(in the rows, 128 means zero)
Here are made-up nodes, facts about them, and rows of numbers that follow some of those facts. Name the node behind each unnamed row.

Some facts about the nodes:
kame	τ	gredul; gromal	τ	plestuska; deteflem	τ	liva; rokem	τ	plosor; gotuk	τ	sigun; litur	τ	drerul
tredul	τ	zurum; ditu	τ	trinim; trodramo	τ	datro; drizal	τ	rinoska; madinar	τ	stasteto; meplar	τ	leler
flaska	τ	linos; trari	τ	skifak; tradugrem	τ	trodeflu; stime	τ	mabol; bugur	τ	meplar; neskin	τ	nitrar
grugruk	τ	pliki; bepluzus	τ	bredo; gesas	τ	tradugrem; kiplur	τ	senan; migril	τ	kame; gredul	τ	gasim
lozek	τ	tenipi; gritazun	τ	bisek; gadur	τ	flidruk; stiru	τ	flaska; trufak	τ	bepluzus; porabrem	τ	klisa
skifak	τ	dorubris; liva	τ	stufipok; travos	τ	bugur; fodinal	τ	porabrem; linos	τ	trobun; klebro	τ	flofa
natro	τ	saso; trodeflu	τ	fubro; sevar	τ	grimir; gizi	τ	talol; mepaklom	τ	tredul; rinoska	τ	drogi
nitrar	τ	klobril; flafu	τ	vuklogrek; trinim	τ	detrinis; drobrim	τ	veklegak; plosor	τ	ditu; driflepa	τ	plaro
plipler	τ	fefis; braskitral	τ	bebrezor; ruzek	τ	drobrim; drogi	τ	pumo; dorubris	τ	fese; vilu	τ	stime
veklegak	τ	droflak; datro	τ	madinar; ritror	τ	nuflek; zurum	τ	kiplur; klobril	τ	studol; vanon	τ	stiplu
tibem	τ	pinal; drubrok	τ	riski; trimebun	τ	flafu; vife	τ	fudro; trobun	τ	nemu; trarazim	τ	katus
miflatra	τ	riso; saso	τ	soka; lomum	τ	neskin; semem	τ	pliflu; riski	τ	miklaplur; rozus	τ	trodramo
dravizo	τ	zamol; klikik	τ	stepus; zamol	τ	klagral; talol	τ	tribadran; nemu	τ	semem; plibri	τ	rozus
plubu	τ	famudru; studol	τ	fonutak; mabol	τ	trimebun; bisek	τ	lomum; platron	τ	bugran; bebrezor	τ	dravizo
foman	τ	stiru; fubro	τ	stokluki; klisa	τ	gadur; drari	τ	vife; pludruk	τ	platron; riso	τ	drubrok
trogruros	τ	pliku; drapar	τ	gizi; tenipi	τ	klikik; basabas	τ	ritror; debuk	τ	sostil; brigre	τ	drizal
flofluflol	τ	nukliste; senan	τ	fonimok; nuflek	τ	gilik; bredo	τ	sevar; stufipok	τ	basabas; klagral	τ	trari
tanupe	τ	ruzek; pliku	τ	rinuk; pliki	τ	flofluflol; trepiplor	τ	pletrur; veskeska	τ	mepaklom; pluvomo	τ	miflatra
katus	τ	pludruk; pinal	τ	grugruk; fudro	τ	brufal; fefis	τ	tragrik; plaro	τ	plubu; fonimok	τ	drapar
grubim	τ	fodinal; famudru	τ	foman; kliflazun	τ	trarazim; bugran	τ	lebiri; detrinis	τ	litur; sisken	τ	gritazun
flidruk	τ	tanupe; lebiri	τ	debuk; plokliflok	τ	migril; soka	τ	klebro; gromal	Σ	bugur; gromal	Σ	klebro
gromal	Σ	trari; gromal	Σ	gritazun; gromal	Σ	ruzek; gotuk	Σ	trodeflu; gotuk	Σ	neskin; gotuk	Σ	kiplur
gotuk	Σ	meplar; gotuk	Σ	tragrik; drizal	Σ	datro; drizal	Σ	droflak; drizal	Σ	pliflu; drizal	Σ	fese
drizal	Σ	gizi; gesas	Σ	natro; gesas	Σ	vilu; gesas	Σ	plaro; gesas	Σ	fubro; gesas	Σ	ramumir
gesas	Σ	stagri; migril	Σ	tanupe; migril	Σ	madinar; migril	Σ	pliku; migril	Σ	dorubris; migril	Σ	fonutak
miklaplur	Σ	zurum; miklaplur	Σ	skifak; miklaplur	Σ	travos; rinuk	Σ	bisek; rinuk	Σ	gredul; rinuk	Σ	rozus
rinuk	Σ	klikik; sigun	Σ	pumo; sigun	Σ	trogruros; sigun	Σ	leler; sigun	Σ	miflatra; liva	Σ	ramumir
liva	Σ	trodramo; fodinal	Σ	litur; fodinal	Σ	nukliste; fodinal	Σ	gasim; fodinal	Σ	tutrum; fodinal	Σ	fefis
drobrim	Σ	bepluzus; drobrim	Σ	loda; drobrim	Σ	sebre; klutron	Σ	litur; klutron	Σ	trodeflu; klutron	Σ	sisken
plipler	Σ	lomum; plipler	Σ	leta; plipler	Σ	bugran; ritror	Σ	pumo; ritror	Σ	ditu; ritror	Σ	stufipok
ritror	Σ	fese; vanon	Σ	bugur; vanon	Σ	madinar; vanon	Σ	pinal; trimebun	Σ	dredru; vife	Σ	trari
vife	Σ	flaska; riski	Σ	ditu; riski	Σ	flaska; dravizo	Σ	skifak; zamol	Σ	trarazim; zamol	Σ	lozek
plibri	Σ	drogi; plibri	Σ	pliki; plibri	Σ	fefis; stiplu	Σ	lomum; stiplu	Σ	fevos; stiplu	Σ	ramumir
klisa	Σ	drogi; klisa	Σ	tanupe; drari	Σ	mepaklom; drari	Σ	flaska; drari	Σ	pliku; drari	Σ	plosor
riso	Σ	flafu; riso	Σ	grubim; tenipi	Σ	sevar; tenipi	Σ	pliki; basabas	Σ	detrinis; basabas	Σ	leler
basabas	Σ	bebrezor; brigre	Σ	bisek; brigre	Σ	drerul; brigre	Σ	soka; bredo	Σ	zurum; bredo	Σ	trodeflu
bredo	Σ	nitrar; bredo	Σ	vilu; bredo	Σ	skupli; bredo	Σ	stagri; plestuska	Σ	flofluflol; plestuska	Σ	rokem
plestuska	Σ	bugran; plestuska	Σ	klikik; tribadran	Σ	natro; tribadran	Σ	drerul; tribadran	Σ	plaro; trepiplor	Σ	gilik
kliflazun	Σ	nuflek; lebiri	Σ	pinal; lebiri	Σ	rozus; lebiri	Σ	leler; lebiri	Σ	soka; lebiri	Σ	stokluki
gilik	π	e; kame	π	a; gromal	π	a; deteflem	π	a; rokem	π	c; gotuk	π	a
litur	π	a; tredul	π	b; ditu	π	a; trodramo	π	e; drizal	π	b; pletrur	π	b
madinar	π	c; meplar	π	e; trari	π	c; tradugrem	π	b; stime	π	a; skupli	π	b
bepluzus	π	b; gesas	π	d; kiplur	π	a; migril	π	a; lozek	π	a; stagri	π	e
miklaplur	π	a; drerul	π	a; rinuk	π	a; stokluki	π	b; gritazun	π	c; gadur	π	a
flofa	π	c; trufak	π	e; porabrem	π	c; sigun	π	b; skifak	π	c; liva	π	e
travos	π	a; fodinal	π	c; fese	π	c; klebro	π	a; sostil	π	e; natro	π	c
trodeflu	π	a; sevar	π	c; gizi	π	c; mepaklom	π	c; rinoska	π	a; brufal	π	c
nitrar	π	e; flafu	π	a; trinim	π	e; drobrim	π	a; plosor	π	a; driflepa	π	a
klutron	π	c; plipler	π	c; braskitral	π	a; ruzek	π	e; drogi	π	a; dorubris	π	e
vilu	π	d; veklegak	π	e; stepus	π	b; datro	π	d; ritror	π	a; zurum	π	a
stasteto	π	d; klobril	π	a; vanon	π	d; tibem	π	d; grimir	π	b; drubrok	π	e
vife	π	d; tragrik	π	e; trobun	π	a; pliflu	π	d; trarazim	π	a; miflatra	π	a
saso	π	a; lomum	π	b; semem	π	a; riski	π	a; rozus	π	a; klikik	π	a
zamol	π	a; talol	π	b; nemu	π	d; plibri	π	a; stiplu	π	a; studol	π	a
droflak	π	a; bisek	π	a; platron	π	d; bebrezor	π	a; foman	π	a; klisa	π	b
drari	π	a; pludruk	π	a; riso	π	a; trogruros	π	a; drapar	π	b; tenipi	π	a
basabas	π	a; debuk	π	b; flofluflol	π	a; senan	π	e; nuflek	π	b; bredo	π	c
stufipok	π	a; plestuska	π	d; klagral	π	d; tanupe	π	a; pliku	π	c; pliki	π	c
tribadran	π	e; trepiplor	π	c; veskeska	π	a; pluvomo	π	a; katus	π	c; pinal	π	a
fudro	π	a; fefis	π	a; plaro	π	a; fonimok	π	a; grubim	π	b; famudru	π	b
kliflazun	π	d; bugran	π	a; sisken	π	b; flidruk	π	a; lebiri	π	a; plokliflok	π	b
soka	π	b; gilik	Θ	nuflek; gilik	Θ	ritror; deteflem	Θ	stufipok; drizal	Θ	drogi; trari	Θ	braskitral
trari	Θ	zamol; bepluzus	Θ	sevar; miklaplur	Θ	drubrok; drerul	Θ	plosor; gadur	Θ	fodinal; porabrem	Θ	fodinal
porabrem	Θ	grubim; liva	Θ	nuflek; travos	Θ	meplar; fodinal	Θ	flidruk; fese	Θ	klagral; sostil	Θ	trarazim
sostil	Θ	platron; driflepa	Θ	trobun; plipler	Θ	tragrik; braskitral	Θ	fese; ruzek	Θ	flidruk; drogi	Θ	drizal
dorubris	Θ	trari; dorubris	Θ	bebrezor; veklegak	Θ	droflak; datro	Θ	rozus; grimir	Θ	bepluzus; tragrik	Θ	plipler
trarazim	Θ	sostil; saso	Θ	klebro; lomum	Θ	nitrar; klikik	Θ	tenipi; talol	Θ	senan; talol	Θ	fonimok
talol	Θ	kiplur; plibri	Θ	trodramo; platron	Θ	pludruk; platron	Θ	kliflazun; foman	Θ	plaro; drari	Θ	brufal
pludruk	Θ	kliflazun; drapar	Θ	gizi; tenipi	Θ	lozek; nuflek	Θ	ritror; bredo	Θ	trufak; bredo	Θ	grimir
stufipok	Θ	nuflek; trepiplor	Θ	pletrur; pluvomo	Θ	miflatra; katus	Θ	pludruk; katus	Θ	debuk; katus	Θ	lebiri
bugran	Θ	trarazim; bugran	Θ	sostil; flidruk	Θ	droflak; flidruk	Θ	grubim; plokliflok	Θ	migril; soka	Θ	klebro
gilik	Ψ	h; kame	Ψ	k; gromal	Ψ	h; deteflem	Ψ	i; leta	Ψ	j; rokem	Ψ	h
gotuk	Ψ	j; litur	Ψ	f; tredul	Ψ	g; ditu	Ψ	k; kefi	Ψ	g; trodramo	Ψ	f
drizal	Ψ	i; pletrur	Ψ	f; madinar	Ψ	g; meplar	Ψ	g; flaska	Ψ	i; trari	Ψ	i
tradugrem	Ψ	f; stime	Ψ	i; bugur	Ψ	f; tutrum	Ψ	f; neskin	Ψ	j; skupli	Ψ	k
grugruk	Ψ	f; bepluzus	Ψ	k; gesas	Ψ	g; kiplur	Ψ	j; migril	Ψ	j; gredul	Ψ	f
lozek	Ψ	g; stagri	Ψ	f; miklaplur	Ψ	j; leler	Ψ	f; drerul	Ψ	g; rinuk	Ψ	f
stokluki	Ψ	h; gritazun	Ψ	g; gadur	Ψ	h; stiru	Ψ	h; flofa	Ψ	k; ramumir	Ψ	j
trufak	Ψ	k; fevos	Ψ	h; porabrem	Ψ	k; sigun	Ψ	h; skifak	Ψ	f; liva	Ψ	g
travos	Ψ	g; fodinal	Ψ	g; fese	Ψ	f; linos	Ψ	f; klebro	Ψ	j; sostil	Ψ	h
natro	Ψ	f; trodeflu	Ψ	g; sevar	Ψ	h; fonutak	Ψ	j; gizi	Ψ	g; mepaklom	Ψ	k
rinoska	Ψ	f; gasim	Ψ	i; brufal	Ψ	f; nitrar	Ψ	f; flafu	Ψ	k; trinim	Ψ	h
drobrim	Ψ	h; plosor	Ψ	j; driflepa	Ψ	k; piples	Ψ	g; klutron	Ψ	i; plipler	Ψ	h
braskitral	Ψ	i; ruzek	Ψ	j; drogi	Ψ	h; dorubris	Ψ	k; vilu	Ψ	j; veklegak	Ψ	j
stepus	Ψ	k; datro	Ψ	j; ritror	Ψ	g; zurum	Ψ	i; stasteto	Ψ	f; klobril	Ψ	g
vanon	Ψ	j; tibem	Ψ	h; grimir	Ψ	k; drubrok	Ψ	g; trimebun	Ψ	h; vife	Ψ	f
pumo	Ψ	g; tragrik	Ψ	f; trobun	Ψ	j; pliflu	Ψ	f; trarazim	Ψ	f; miflatra	Ψ	j
saso	Ψ	g; lomum	Ψ	f; semem	Ψ	h; riski	Ψ	h; rozus	Ψ	g; dravizo	Ψ	i
klikik	Ψ	k; zamol	Ψ	g; talol	Ψ	h; nemu	Ψ	i; plibri	Ψ	j; stiplu	Ψ	f
plubu	Ψ	f; studol	Ψ	h; mabol	Ψ	h; droflak	Ψ	g; bisek	Ψ	f; platron	Ψ	g
bebrezor	Ψ	k; foman	Ψ	h; dredru	Ψ	i; fubro	Ψ	h; klisa	Ψ	g; drari	Ψ	i
pludruk	Ψ	g; riso	Ψ	i; trogruros	Ψ	j; nubrir	Ψ	f; drapar	Ψ	g; sebre	Ψ	j
tenipi	Ψ	h; basabas	Ψ	g; debuk	Ψ	i; brigre	Ψ	i; flofluflol	Ψ	g; nukliste	Ψ	f
senan	Ψ	f; nuflek	Ψ	f; bredo	Ψ	j; stufipok	Ψ	f; plestuska	Ψ	g; klagral	Ψ	f
tanupe	Ψ	f; pliku	Ψ	j; pliki	Ψ	g; tribadran	Ψ	k; trepiplor	Ψ	g; veskeska	Ψ	g
pluvomo	Ψ	h; vetun	Ψ	f; katus	Ψ	i; pinal	Ψ	f; fudro	Ψ	i; fefis	Ψ	h
plaro	Ψ	k; loda	Ψ	j; plaplo	Ψ	f; fonimok	Ψ	k; grubim	Ψ	j; famudru	Ψ	h
kliflazun	Ψ	k; bugran	Ψ	h; detrinis	Ψ	j; vuklogrek	Ψ	i; sisken	Ψ	k; flidruk	Ψ	f
lebiri	Ψ	g; plokliflok	Ψ	g; soka	Ψ	k

Some rows with their names:
[145 142 104 163 125 151 135 119 150 160 128 160 138 125 137 132 113 161
  88 174 118  74 100 140 113 133 123 128 100] : gasim
[112 120 136 169 105 133 160  92 132 149 101 150 120 129 145 160 147 163
  98 125 132 124 140 204 112 132  75 148 146] : sostil
[165 162  87  93 108 174  82 175 135 145 136  86 121 135  81  96 154 121
 103 183 107  81 125  86  98 117 154 130 114] : sebre
[163 166  90  89 106 172  89 179 138 147 140  84 120 138  77  96 156 124
 107 180 110  86 131  85  96 115 151 127 116] : loda
[145 175 126  70 183 151  57 181 108 103 146  84 112 128  55 101 142 100
 140 143 126 109 133  76 110  93 156  79 118] : plibri
[108 144 137 116 143 139 125 111 108 108 144 153 123 134 128 107 129 131
 152 143 131 157 139 124 146 137 142 134 122] : ditu
[140 168 142 108 111 126 104 132 128 115 111  76 103 136  92 110 147 135
 110 110 107 168 128 172 131  96 104 118 165] : katus
[138 122 128 134 101 110 140 132 138 137 123 116 133  93 138 135 162 134
 107 136 147 129 127 109 115 134 130 115 142] : tutrum
[122 136 130 134 148 157 114 116 124 133 135 158 142 134 131 128 138 138
 139 151 143  94 121 127 131 129 129 116 102] : fudro
[138 139 116 154 127 157 152 122 143 163 128 163 138 147 144 141  99 156
  94 149 123  91 135 144 114 143 120 139  89] : grimir
[117 135 144 120 153 143 110 130 118 125 135 139 136 131 116 123 130 117
 141 136 154 113 142 116 137 119 129 106 112] : riso
[133 122 137 121 102 132 138 128 138 143 123 113 142 114 136 132 142 133
 111 133 149 134 151 114 130 135 122 128 143] : kefi
[117 138 148 107 150 132 105 138 118 111 132 130 130 126 115 114 138 112
 153 125 145 142 124 115 147 124 143 114 127] : stime
[143 139 118 125 113 123 126 146 164 157 119  87 146 120 127 128 141 124
  78 124 136 107 151 119 118 112 111 118 153] : klutron
[154 137 150 112 144 131 126 157 124 137 123 105 125 127 123 127 123 108
 130 112 129 149 151 125 122 104 120 104 132] : drizal
[164 163  95  88  94 170  77 184 132 144 137  86 124 145  81  96 157 122
 105 176 107  81 128  91 106 123 155 141 121] : leta
[118  98 133 152 118  98 163 108 136 127 116 122 120 109 158 155 116 133
 123  84 126 160 152 153 129 125 113 151 156] : trinim

Rows to name:
No name comes twice in this set of rows, the named rows included.
[132 145 129 111 132  98 130 139 131 120 134 101 109 126 126 102 112 134
 117  99  95 190 147 128 135 112 129 139 148] => mepaklom
[163 174  88 111 135 157  81 181 127 129 140 104 112 144  72 100 132 129
 106 168  94  86  93 103 102 113 158 118 104] => neskin
[137 168 123  69 152 160  54 173 100  97 147  99 103 146  66  81 143  95
 177 158 104 128 126  86 131 106 172 121 119] => trogruros
[133 110 111 168 122 122 150 111 145 153 128 154 141 117 145 143 127 154
 104 157 127  85  96 140 111 136 117 127 109] => nukliste
[134 173 167  94 119 109 133 158 107 107 117 104  99 136  89 110 155 127
 116  96 112 204 164 160 130 113 110 105 186] => kliflazun
[121 135 167  90 172 129 107 135 115 105 135 107 125 119 108 120 137 104
 151 113 152 156 154 105 140 105 132  87 131] => drari
[100 139 146 104 144 121 121 144 113 110 142 161 132 141 131 109 137 119
 162 117 134 168 150 103 160 142 155 132 130] => bebrezor
[100 143 123 127 125 162 122  99 119 122 138 162 136 156 132 127 120 139
 149 137 139 118 125 132 151 149 139 160  89] => klikik
[127 120 129 111 104  80 120 150 128  99 117  81 114 126 125 118 135 105
 141  72 109 189 117 129 152 128 138 145 171] => natro
[105 158 164 113 131 143 122 117  99 101 123 151 116 133 101 119 174 126
 149 143 153 149 131 159 137 125 108  99 151] => pludruk
[131 145 128 133 112 148 138 132 127 127 128 126 124 152 136 126 109 134
 124 120 109 157 130 134 141 139 140 161 108] => soka
[158 156  91 104 128 178  87 168 129 142 140 107 115 162  86  93 125 131
 131 179  81  78 108 112 103 113 154 127  97] => detrinis

Now the same nodes, written a new way:
Known rows:
[118 110 120 117 149 109 143 134 124 144 144 186 132 107 142 151  99 101
 132 131 104 132 133 131 123 162 142 113 150 130 133  89 121] : stiplu
[141 213 135 153 117 140 166 114 126 176 124 114 172 133 188 102 159  72
 102  61 158 124 152 120 161  76 165 188 143 116 124 111  95] : datro
[143  70 121 137 133 100 139 149 142 163 124 174 156 118 124 119 108 101
 128 139 154 143 134 138 114 110 156 137 122 134 131 130 107] : lomum
[119 107 145 165 160  98 150 137 122 144 147 149 136 125 115 123 119 117
 133 130 127 111 125 119 118 141 108 153 125 133 115 124 115] : vetun
[132 155 145 121 146 117 111 137 112 119 108 109 150 152 175 141 121  94
 183 144 125 143 134 127 145 104 117 148 142 133 152 139 123] : lebiri
[131 136 136 135 145 120 128 123 120 140 128 119 140 129 159 134 129 110
 161 112 152 131 137 125 134 103 146 145 137 124 126 144 124] : madinar
[104 251 128 125 132 123 164 112 118 157 119 163 144 139 173 122 151  63
  76  62 108  98 141 109 161  89 162 180 157 100 141  71  95] : vanon
[120 116 132 125 143 117 136 125 130 151 132 146 116 104 151 153 136  98
 106  89 111 131 128 121 134 141 162 128 154 118 135 115 134] : bebrezor
[142 126 124 139 140 112 141 123 126 148 134 126 127 110 154 120 126  96
 152 100 146 129 141 125 137 114 154 135 145 122 123 126 126] : pliki
[122  76 124 127 151  89 143 160 131 147 126 188 128 100 107 138 113 103
 109 120 120 128 131 123 124 127 169 132 135 116 143 114 113] : tradugrem
[138 114 140 123 144  99 132 151 132 150 111 153 134 109 127 151 148 109
 112 126 137 134 124 117 133 108 163 153 137 120 152 129 116] : skupli
[126 209 135 130 135 140 142 105 115 167 125 106 144 113 213 125 141  79
 137  62 149 135 151 134 164  81 185 170 164 118 132 105 105] : klebro
[138 117 124 139 125 125 124 127 120 161 141 126 154 127 155 128 120  81
 139  90 140 156 146 134 127 124 156 130 135 125 126 124 120] : pludruk
[138  78 133 141 121 109 139 139 140 150 142 160 148 103 137 136 101  74
 128 111 112 140 147 146 117 150 149 118 135 139 113 118 122] : tragrik
[120 127 131 121 137 115 132 130 125 145 136 148 123 101 155 147 131  84
 114  80 108 128 136 129 136 137 164 125 152 124 135 106 126] : rozus
[121  89 138 135 150 111 126 145 115 143 143 144 135 108 135 147 100 114
 145 130 125 130 132 142 129 142 137 126 136 134 129 121 119] : stagri
[155  80 151 127 130 121 109 104 156 136 110  86 151 164 141 176 153 124
 107 130 149 156 120 103 119 140 121 140 120 147 144 190 162] : trari

Which node is each row?
No name comes twice in this set of rows, the named rows included.
[137 227 185 157 172 147 148 153  89 150 107  72 182 143 188 110 177  94
 137 100 124 109 143 118 179  71 118 208 141 132 138 118  82] => fonutak
[160  87 123 101 116 102 142 139 179 152 107 156 132 149 117 168 156 101
  41 125 115 150 114  88 115 160 152 138 129 125 167 129 144] => drizal
[129 102 177 160 179 107 133 157 106 121 133 118 163 135 115 129 124 128
 163 151 124 115 125 127 132 117  87 158 118 150 129 146 108] => linos
[136 139 154 136 134 118 109 125 106 135 106 109 173 142 169 135 140  98
 163 124 132 141 135 145 139 108 131 144 124 140 136 150 117] => drerul
[144  89 134 113 145 109 123 116 162 143 129 127 111 111 138 186 157 127
  68  95 107 140 108  95 128 177 150 130 148 129 155 133 165] => stime
[120 228 135 131 129 144 128 104 114 160 116  95 161 122 213 128 147  83
 151  67 158 131 150 138 171  64 168 174 152 120 134 129 114] => kiplur
[137 116 132 157 133 114 130 128 124 153 138 126 170 155 134 109 136  95
 128  97 155 143 136 121 118 105 124 163 113 123 129 132 109] => platron
[141 114 124 127 147 108 151 151 143 166 120 155 129  98 137 130 129 102
 105 104 138 136 134 121 134 102 178 147 147 115 144 112 105] => tredul
[139  64 114 109 140  83 145 151 161 134 124 187 111 123 106 151 116 114
  97 134 111 135 117  95 112 155 149 120 135 122 167 109 132] => sigun
[110  71 132 124 156  94 125 119 130 127 125 168 114 109 111 177 127 110
  91 113  96 114 108 108 118 176 143 108 136 122 135 126 147] => rokem
[144 107 153 147 155 105 138 125 164 141 138 113 123 137 120 166 175 140
  75 115 130 126 101  81 120 158 110 169 133 135 136 148 157] => dredru

Now the same nodes, written a new way:
Some rows with their names:
[ 80  82 101 102  89 131 145 157 175 131 134 174 160 175  80  94 142 116
  96  96 115 176 150  97 130 134 104 124  73 100 109 104 111 101 162 128
 128] : trepiplor
[120 131 147 111 111 128 150 125 110 145 150 108  60  90 136 123 169 117
  93 152 132  92 130 111 127 122 135 171 145 174  87 132 142 109 160 137
 146] : sevar
[106 157 165 121 136 133 160 148 100 108 117 144 154 147 135 113 112 132
 112 128 149 145 135  90 123 119 100 138 154 133 143  92 124 155 110 121
 160] : flofluflol
[173 120 163 130 171 137 104 128 133 143 192  95  93 133 161 157 134 110
 117 149 133 101 124 169 127 153 147 172 161 151 159 154 132 123 147 148
 148] : stiru
[167 111 138 144 145  97  94 106 146 149 158  86  81 107 137 155 135  95
 126 159 137 101 150 154 119 135 155 158 139 149 127 144 120 113 134 131
 144] : fevos
[100 154  88 103  62 137 117 109 147  97 118 174 180 141  92 133 139 168
 112 108 118 126 146  51 146  70  73  33  97  62 120 137 150 152  62  84
  86] : trarazim
[143  73  80 118 111 101  99 105 166 163 161 118 103  94 106 172 180 119
 122 134 143 112 116 167 140 123 170 100 128 140  84 195 147  99 153 147
  82] : drizal
[135 159 130 151 183 175 159 203  88  83  93 118 150 144 139  63  58 140
 155 151 151 102  94 155 119 125  67 124 133 104 173  85 134 124 118 137
 139] : droflak
[106 169 112 136 143 149 169 165 120  69  97 158 188 147 135 105 113 173
 155  83 101  68  78 174 149 105  61  94 130  64 169 108 156 143 107 151
  36] : fese
[161 156 119 156 171 182 133 188 116 110 120 100 124 142 151  95  80 162
 170 128 110  95  71 200 121 147 116 142 117 102 207 133 148 113 145 144
 117] : tribadran
[168 102 157 145 147 100 102 142 138 147 123  94  85 147 151 132 113  91
 116 178 121 131 177 142  99 159 162 189 120 141 138  96 112 102 127 128
 191] : ramumir
[157 135 152 129 147  93  94 113 135 153 141  89  69  94 146 171 155 110
 129 165 134 113 138 136 119 131 167 169 143 169 136 144 127 111 120 133
 145] : fubro
[120  93 116 122 123 164 124 147 136 146 166 127  97 156 113  80 102  68
  90 154 158 168 185 100 110 151 148 122 108 141  62 116  90  88 171 112
 214] : gotuk
[107 153 173 126 103 123 174 150  92 113 109 147 134 152 147 110 124 139
 116 109  98 131 126 109 126 135 111 172 134 131 131  83 124 143 119 132
 133] : madinar
[114 139 128 134  93  75 127 117 132 111  77 153 184 121 113 177 158 162
 155  98  84 138  99 127 139 104 129 115 127 102 169 132 142 160  71 134
  49] : lomum
[128 125 130  94 167 161 149 165 114 132 176 126  98 144 134 143 161  99
  79 176 170 103 152 115 159 120 112 123 175 150 109 160 152 105 141 144
 154] : foman
[116 117 111 120 132 134 114 105 130 141 153 109  63  98 105 104 140  78
 100 157 172 123 154  90 128 105 128 111 137 166  64 137 120 104 155 117
 167] : fefis

Name these rows:
No name comes twice in this set of rows, the named rows included.
[118 141 152 145  95  75 127 123 128 132  64 128 129 121 127 132 124 144
 146 138 105 159 149 102 113 136 148 158 100 129 138  86 119 138 102 118
 137] => meplar
[117  70  83 101 115 132 141 136 161 154 169 139  98 128 117 115 160  93
  76 131 148 119 157 142 136 141 145  97 113 126  35 138 124  82 195 132
 135] => plipler
[ 95 150 159 123  89 113 179 140  96 119  88 140 123 126 133 105 140 148
 127 122 107 146 130  94 122 124 121 167 118 137 125  81 128 133 120 127
 138] => pliki
[143 131 139 102 161 179 132 159 126 124 199 119  87 158 155 145 152 108
  63 178 144  71 157 116 149 104  88 121 171 118 118 146 158 102 117 127
 153] => bugran
[ 99 137 111 128  92  70 132 109 139 110  67 152 186 109 100 169 158 169
 158 104 116 141 117 126 134 104 125  86 108  92 135 127 139 150  79 126
  50] => tragrik
[129 129 163 121 146 136 152 156 100 135 122 111  83 135 134 110 127  93
  88 200 165 144 173  76 121 134 136 162 148 172 103  88 121  97 133 122
 214] => klebro
[120 122 126  97 161 126 141 160 122 130 129 119  87 122 115 150 180 100
  78 199 181 108 164 114 147 111 131 117 162 160  86 142 151  94 140 129
 155] => drogi
[127  90  94 110 125 168 109 112 148 150 191 121  87 121 103 100 132  87
  91 135 177 137 146 108 128 126 133  97 126 154  60 161 104 104 185 117
 170] => gromal
[162 147 105 129 213 227 141 187 103 114 162  84  74 111 140  81  93 119
 124 173 172  66  93 177 133 124  89 127 155 140 162 147 156  80 168 147
 153] => semem
[120 131 124 101 150 138 152 129 127 122 198 135  90 113 140 149 181 125
  87 114 136  42 113 155 168 104  95 130 178 133 104 171 161 116 155 160
  80] => trari
[144 139  80 116 136 189 150  95  83 159 138 142  89  37 139 140 123 142
 130 152 182 105 107 112 147 123 161  63 171 182  58 202 152 140 140 110
 137] => riso
[148 138 136 133 162 136 137 169 130 102 128 133 152 160 158 141 113 135
 139 147 107  82 130 188 133 136 102 142 137  84 177 112 147 122 113 152
  95] => dorubris
[174 136 124 141 165 169 105 117 138 132 191  94  82 102 159 141 121 139
 138 114 126  52  67 211 138 120 125 148 167 135 166 189 151 119 151 155
  87] => debuk
[103 148 130 128 120 120 146 135 103 118  78 137 139 119 108  99 119 131
 133 146 143 166 144  67 116 113 117 118 117 135 118  92 121 136 108 107
 157] => trodeflu
[174 113 124 151 202 160 142 232 123 128 129  96 114 166 164 114  88 110
 126 209 122  82 144 205 110 170 128 177 112  98 169  85 147  62 149 153
 164] => veklegak

